Below is a small trained network, with its code and all its weights. Each question gives an input and a target symbol and asks what happens when units are switched off, that is, made to give their printed mean instead of their output.

import numpy as np


def w(rows, s, z=0):
    codes = np.array(rows[::2]) - 128.0
    scale = np.full(codes.shape[1], s)
    scale[-1] = z or s
    return codes * scale


def f(y):
    return np.maximum(y, 0)


def softmax(a):
    e = np.exp(a - a.max(-1, keepdims=True))
    return e / e.sum(-1, keepdims=True)


def log_softmax(a):
    a = a - a.max(-1, keepdims=True)
    return a - np.log(np.exp(a).sum(-1, keepdims=True))


def net(x, mask):
    ids = ['ΓΔΘΛΠΨΩαβεζημξστ'.index(c) for c in x.split()]
    T = len(ids)
    res = E[ids] + P[:T]
    u = 0
    for l in range(3):
        r = res
        for j in range(2):
            rows = slice(2 * j, 2 * j + 2)
            q, k, v = (r @ M[l][rows].T for M in (Q, K, V))
            z = softmax(np.where(np.tri(T) > 0, q @ k.T / 2**0.5, -1e9)) @ v
            o = O[l][rows]
            res = res + np.where(mask[u + j], z, o[:, -1]) @ o[:, :-1]
        u += 2
        y = f(res @ A[l][:, :-1].T + A[l][:, -1])
        res = res + np.where(mask[u : u + 4], y, B[l][:, -1]) @ B[l][:, :-1]
        u += 4
    return log_softmax(res[-1] @ U[:, :-1].T + U[:, -1])


Q, K, V, O, A, B = {}, {}, {}, {}, {}, {}
E = w([
[91,216,154,121,165,56,95,69,104,159,67],'Γ',
[77,132,115,183,153,161,195,140,89,180,148],'Δ',
[105,110,204,163,111,79,110,81,198,107,93],'Θ',
[98,85,75,80,129,37,66,50,164,145,174],'Λ',
[90,156,132,51,123,80,148,146,97,247,170],'Π',
[46,78,51,138,116,99,84,105,157,158,64],'Ψ',
[91,130,148,53,117,159,172,49,20,109,174],'Ω',
[92,99,145,52,182,123,251,82,149,93,15],'α',
[76,158,148,171,114,192,146,61,196,129,145],'β',
[125,128,211,204,206,88,63,171,97,127,120],'ε',
[55,118,210,150,143,124,116,92,114,203,101],'ζ',
[148,196,50,159,192,112,141,140,165,155,149],'η',
[116,27,131,131,143,127,137,99,197,127,164],'μ',
[114,132,118,124,120,41,142,149,39,111,150],'ξ',
[107,162,102,170,229,168,152,68,110,183,76],'σ',
[194,112,121,123,123,124,185,228,118,102,198],'τ',
],0.02)
P = w([
[181,78,148,130,153,132,94,92,12,185,155],'0',
[176,88,147,130,137,132,119,112,43,164,139],'1',
[149,90,141,134,139,123,133,124,64,152,142],'2',
[124,95,136,121,144,115,155,138,81,134,143],'3',
[104,102,131,119,145,110,164,149,105,130,139],'4',
[81,101,133,105,148,100,173,166,117,129,136],'5',
[62,100,129,98,156,87,176,167,131,125,144],'6',
[67,94,133,105,175,71,195,160,139,137,159],'7',
],0.011)
Q[0] = w([
[197,133,133,2,53,189,64,213,154,81,120],'0.h0',
[65,56,95,165,149,126,52,184,92,138,68],'0.h0',
[229,135,104,53,78,238,110,113,116,82,78],'0.h1',
[160,81,179,83,217,88,165,100,106,143,119],'0.h1',
],0.007)
K[0] = w([
[254,155,174,244,106,117,22,175,117,131,231],'0.h0',
[156,142,203,136,176,167,135,151,226,76,22],'0.h0',
[224,80,120,136,93,150,66,24,45,186,155],'0.h1',
[59,103,68,153,123,102,79,184,135,146,111],'0.h1',
],0.0066)
V[0] = w([
[138,123,97,134,180,188,189,68,113,158,179],'0.h0',
[142,96,237,88,126,66,220,114,182,63,95],'0.h0',
[187,163,164,170,138,132,106,82,116,157,254],'0.h1',
[144,121,174,147,182,83,124,117,90,100,107],'0.h1',
],0.0072)
O[0] = w([
[128,134,151,61,142,191,45,130,119,124,146,126],'0.h0',
[238,133,148,125,120,141,199,125,104,134,100,87],'0.h0',
[176,141,100,127,16,200,107,175,159,116,46,3],'0.h1',
[122,73,192,2,96,149,110,181,146,97,85,187],'0.h1',
],0.0083,0.0064)
A[0] = w([
[135,111,99,178,156,90,139,153,126,135,158,220],'0.n0',
[79,254,114,115,116,142,110,155,169,77,121,169],'0.n1',
[182,69,109,134,114,118,194,135,247,64,155,4],'0.n2',
[165,112,146,106,96,104,129,209,115,120,146,81],'0.n3',
],0.0066,0.0018)
B[0] = w([
[216,110,131,194,77,166,60,146,96,133,176,253],'0.n0',
[189,178,47,51,147,126,81,98,204,193,128,134],'0.n1',
[69,89,128,187,89,146,2,180,27,147,207,157],'0.n2',
[104,161,62,156,74,179,176,24,101,126,118,163],'0.n3',
],0.0067,0.0056)
Q[1] = w([
[189,217,151,130,115,184,144,159,146,145,163],'1.h0',
[167,152,225,131,184,129,85,206,101,126,169],'1.h0',
[222,179,254,91,184,170,160,116,157,97,142],'1.h1',
[114,72,184,129,55,81,95,117,167,64,136],'1.h1',
],0.0078)
K[1] = w([
[150,105,107,75,115,233,74,140,38,92,69],'1.h0',
[79,97,119,10,81,156,157,130,207,131,26],'1.h0',
[162,93,125,56,78,206,34,154,57,108,17],'1.h1',
[236,2,141,108,159,16,238,118,192,111,77],'1.h1',
],0.0061)
V[1] = w([
[113,80,186,201,131,167,86,193,174,90,190],'1.h0',
[68,41,126,70,155,156,204,108,192,140,87],'1.h0',
[104,155,127,179,113,216,168,142,17,212,101],'1.h1',
[94,198,196,164,84,84,113,121,133,159,254],'1.h1',
],0.0053)
O[1] = w([
[153,89,130,162,106,255,120,161,42,73,73,192],'1.h0',
[79,95,101,220,131,157,184,22,130,105,177,255],'1.h0',
[8,123,140,147,151,148,194,193,147,197,191,144],'1.h1',
[150,81,104,25,32,152,224,146,185,161,52,234],'1.h1',
],0.0082,0.0031)
A[1] = w([
[100,100,29,117,2,217,155,51,201,110,78,8],'1.n0',
[104,138,146,98,76,13,100,215,94,66,81,190],'1.n1',
[83,2,168,133,125,38,77,230,121,133,179,33],'1.n2',
[83,139,92,58,229,98,77,225,67,195,211,120],'1.n3',
],0.0054,0.0016)
B[1] = w([
[233,113,250,133,147,161,135,137,127,254,184,164],'1.n0',
[254,213,29,115,188,102,120,94,78,85,109,162],'1.n1',
[158,151,110,95,167,146,136,189,37,153,105,251],'1.n2',
[163,192,124,170,64,199,220,64,194,51,71,222],'1.n3',
],0.0079,0.011)
Q[2] = w([
[123,150,51,58,84,57,178,95,165,174,93],'2.h0',
[175,193,131,137,120,130,99,188,186,28,152],'2.h0',
[158,210,140,161,132,155,91,254,144,145,128],'2.h1',
[159,101,89,74,168,126,138,134,51,132,165],'2.h1',
],0.0081)
K[2] = w([
[163,207,84,134,154,119,192,66,134,127,202],'2.h0',
[175,182,87,124,81,188,34,160,136,132,53],'2.h0',
[177,255,144,152,100,150,76,237,114,162,180],'2.h1',
[166,73,114,42,222,123,193,179,81,76,205],'2.h1',
],0.0054)
V[2] = w([
[194,104,72,151,127,157,167,151,119,109,156],'2.h0',
[122,177,148,65,39,154,88,119,82,114,95],'2.h0',
[123,116,125,34,154,81,147,115,94,91,255],'2.h1',
[179,84,115,75,148,130,149,132,145,203,33],'2.h1',
],0.0063)
O[2] = w([
[148,132,35,204,70,234,222,84,140,69,229,128],'2.h0',
[159,96,49,158,135,112,240,47,122,237,148,64],'2.h0',
[147,201,139,185,41,184,57,71,53,173,122,103],'2.h1',
[78,115,51,151,228,118,161,84,122,83,254,254],'2.h1',
],0.0066,0.0034)
A[2] = w([
[189,146,123,173,2,162,107,227,110,98,166,2],'2.n0',
[130,164,183,25,94,135,187,106,144,131,223,135],'2.n1',
[161,134,119,204,206,212,112,111,113,116,153,170],'2.n2',
[235,69,142,98,130,109,120,171,93,186,97,164],'2.n3',
],0.0072,0.0019)
B[2] = w([
[19,135,142,116,79,41,90,125,189,184,56,160],'2.n0',
[212,68,39,168,208,128,85,139,141,199,15,175],'2.n1',
[134,79,99,2,73,107,63,176,149,92,69,254],'2.n2',
[180,168,211,58,85,112,149,103,166,97,119,216],'2.n3',
],0.0085,0.0087)
U = w([
[107,200,126,89,151,33,147,115,190,157,133,70],'Γ',
[125,126,136,150,94,217,194,188,125,157,210,253],'Δ',
[175,33,192,203,67,88,206,60,213,67,105,181],'Θ',
[173,143,114,111,118,128,87,79,153,162,203,173],'Λ',
[177,119,109,166,136,101,183,135,168,196,139,43],'Π',
[93,7,68,208,169,59,79,118,137,106,111,202],'Ψ',
[163,96,145,193,93,189,119,81,102,164,85,21],'Ω',
[132,163,161,162,102,150,51,110,165,144,99,107],'α',
[183,83,152,173,158,148,73,166,223,179,144,113],'β',
[183,172,165,120,140,140,115,217,108,114,85,165],'ε',
[74,108,222,76,150,111,173,124,112,221,160,51],'ζ',
[164,174,84,141,112,94,102,180,254,119,190,216],'η',
[125,44,168,107,43,182,94,137,132,147,184,55],'μ',
[127,202,109,132,58,123,188,117,83,132,168,156],'ξ',
[47,150,151,65,127,157,125,98,227,97,132,102],'σ',
[143,121,129,159,53,87,123,157,181,168,87,73],'τ',
],0.0063,0.0047)

Each question gives the input, a string of symbols that net reads in full, and the target symbol t.
The units are the heads (2 rows each of Q, K, V and O) and the neurons (one row each of A and B). Each row of codes is followed by its name. A weight is (code - 128) times the scale printed after its matrix; where a second scale follows, it is the last column's (O, A, B and U).
mask holds one flag per unit, layer by layer, with each layer's heads first. A switched-off unit (its flag False) gives its mean, the last column of its rows in O or B, instead of its output. The means were averaged over made-up inputs and are rounded, as every weight is.
A unit's drop is (log p(t) with every unit on - log p(t) with that unit switched off) / (log p(t) with every unit on - log p(t) with every unit switched off).
The circuit of an input: a set's keep is (log p(t) with only the set's units on - log p(t) with every unit switched off) / (log p(t) with every unit on - log p(t) with every unit switched off). Starting from the 12 units with the biggest drops (on a tie, the unit counted first), units are removed one at a time, each time the one whose removal leaves the highest keep (on an exact tie, the one counted first), for as long as the keep stays at least 0.8.
units of the circuit, in order: the units of the circuit, biggest drop first
k most important neurons: the k neurons with the biggest drops, biggest first
heads that matter: for each layer, one digit per head in row order, 1 if its drop is at least 0.15 and else 0, layers parted by /
input Ψ Ψ Θ Ψ ε μ ζ Ψ, target ε: units of the circuit, in order -> (1.h0, 0.h0)
input ε Ψ Ψ Ψ Λ ζ α Δ, target ε: units of the circuit, in order -> (0.h0, 2.n2)
input τ Γ ε ε Ψ Ω, target Ω: units of the circuit, in order -> (2.h1, 2.n1)
input Ψ ξ Ψ Δ Ψ, target Δ: heads that matter -> 00 / 01 / 00
input ε σ ε Ψ Π τ α, target ε: units of the circuit, in order -> (0.h1, 1.h1, 0.h0, 2.n2)
input Ψ Ψ α μ, target Ψ: heads that matter -> 01 / 10 / 00
input ε Θ ε ε μ, target μ: 2 most important neurons -> (0.n2, 2.n2)
input ζ τ Ω Ψ Ψ β, target β: units of the circuit, in order -> (2.n1, 1.n0, 0.n1, 0.h1)
input Ψ Θ ε Ψ Ψ ε ζ Λ, target Λ: units of the circuit, in order -> (1.h1, 2.h1, 1.n3)
input β Ψ Λ Λ ζ σ Ψ, target Λ: heads that matter -> 10 / 01 / 01
input Ψ ε Ψ Ψ Ψ Π Ψ, target Π: heads that matter -> 01 / 01 / 00
input Ω ε Ψ Θ Ψ Ω Δ Θ, target Ψ: 3 most important neurons -> (2.n3, 1.n1, 1.n0)
input Θ Ψ Ψ ξ Ψ ε τ, target τ: units of the circuit, in order -> (2.n0, 2.h1, 0.n2)
input Ψ Θ Ψ, target Θ: units of the circuit, in order -> (0.h0, 1.h1, 1.n2)
input Ψ ε Ψ, target ε: units of the circuit, in order -> (1.h0)
input Ψ μ Θ Ψ α, target Ψ: heads that matter -> 10 / 00 / 01
input μ Ψ μ Γ, target Γ: heads that matter -> 00 / 10 / 10
input ζ ε Ψ σ Ψ Δ η, target η: heads that matter -> 00 / 00 / 10
input ε Ψ Ψ ε Ψ Θ Ψ σ, target σ: 4 most important neurons -> (2.n2, 2.n1, 1.n2, 1.n3)
input Θ τ Ψ Ψ τ Ψ, target τ: 2 most important neurons -> (2.n0, 0.n0)
input Ψ Ψ σ, target σ: most important neuron -> (1.n3)
input σ Ψ ζ Ψ, target ζ: heads that matter -> 00 / 01 / 10
input μ ε Γ, target Γ: most important neuron -> (1.n1)
input σ ε Θ ε, target Θ: 2 most important neurons -> (1.n2, 2.n3)
input Ψ ε ζ, target ζ: heads that matter -> 00 / 00 / 10
input Ψ μ ξ Ψ, target μ: 4 most important neurons -> (1.n0, 1.n3, 2.n2, 2.n1)
input Θ Ψ Θ Ψ, target Θ: most important neuron -> (1.n0)
input ζ Ψ Θ ξ, target ξ: 2 most important neurons -> (1.n1, 2.n1)
input ζ Ψ Γ η Ψ, target Γ: heads that matter -> 01 / 10 / 10
input Ψ Θ Ψ τ Ψ, target τ: heads that matter -> 01 / 10 / 11
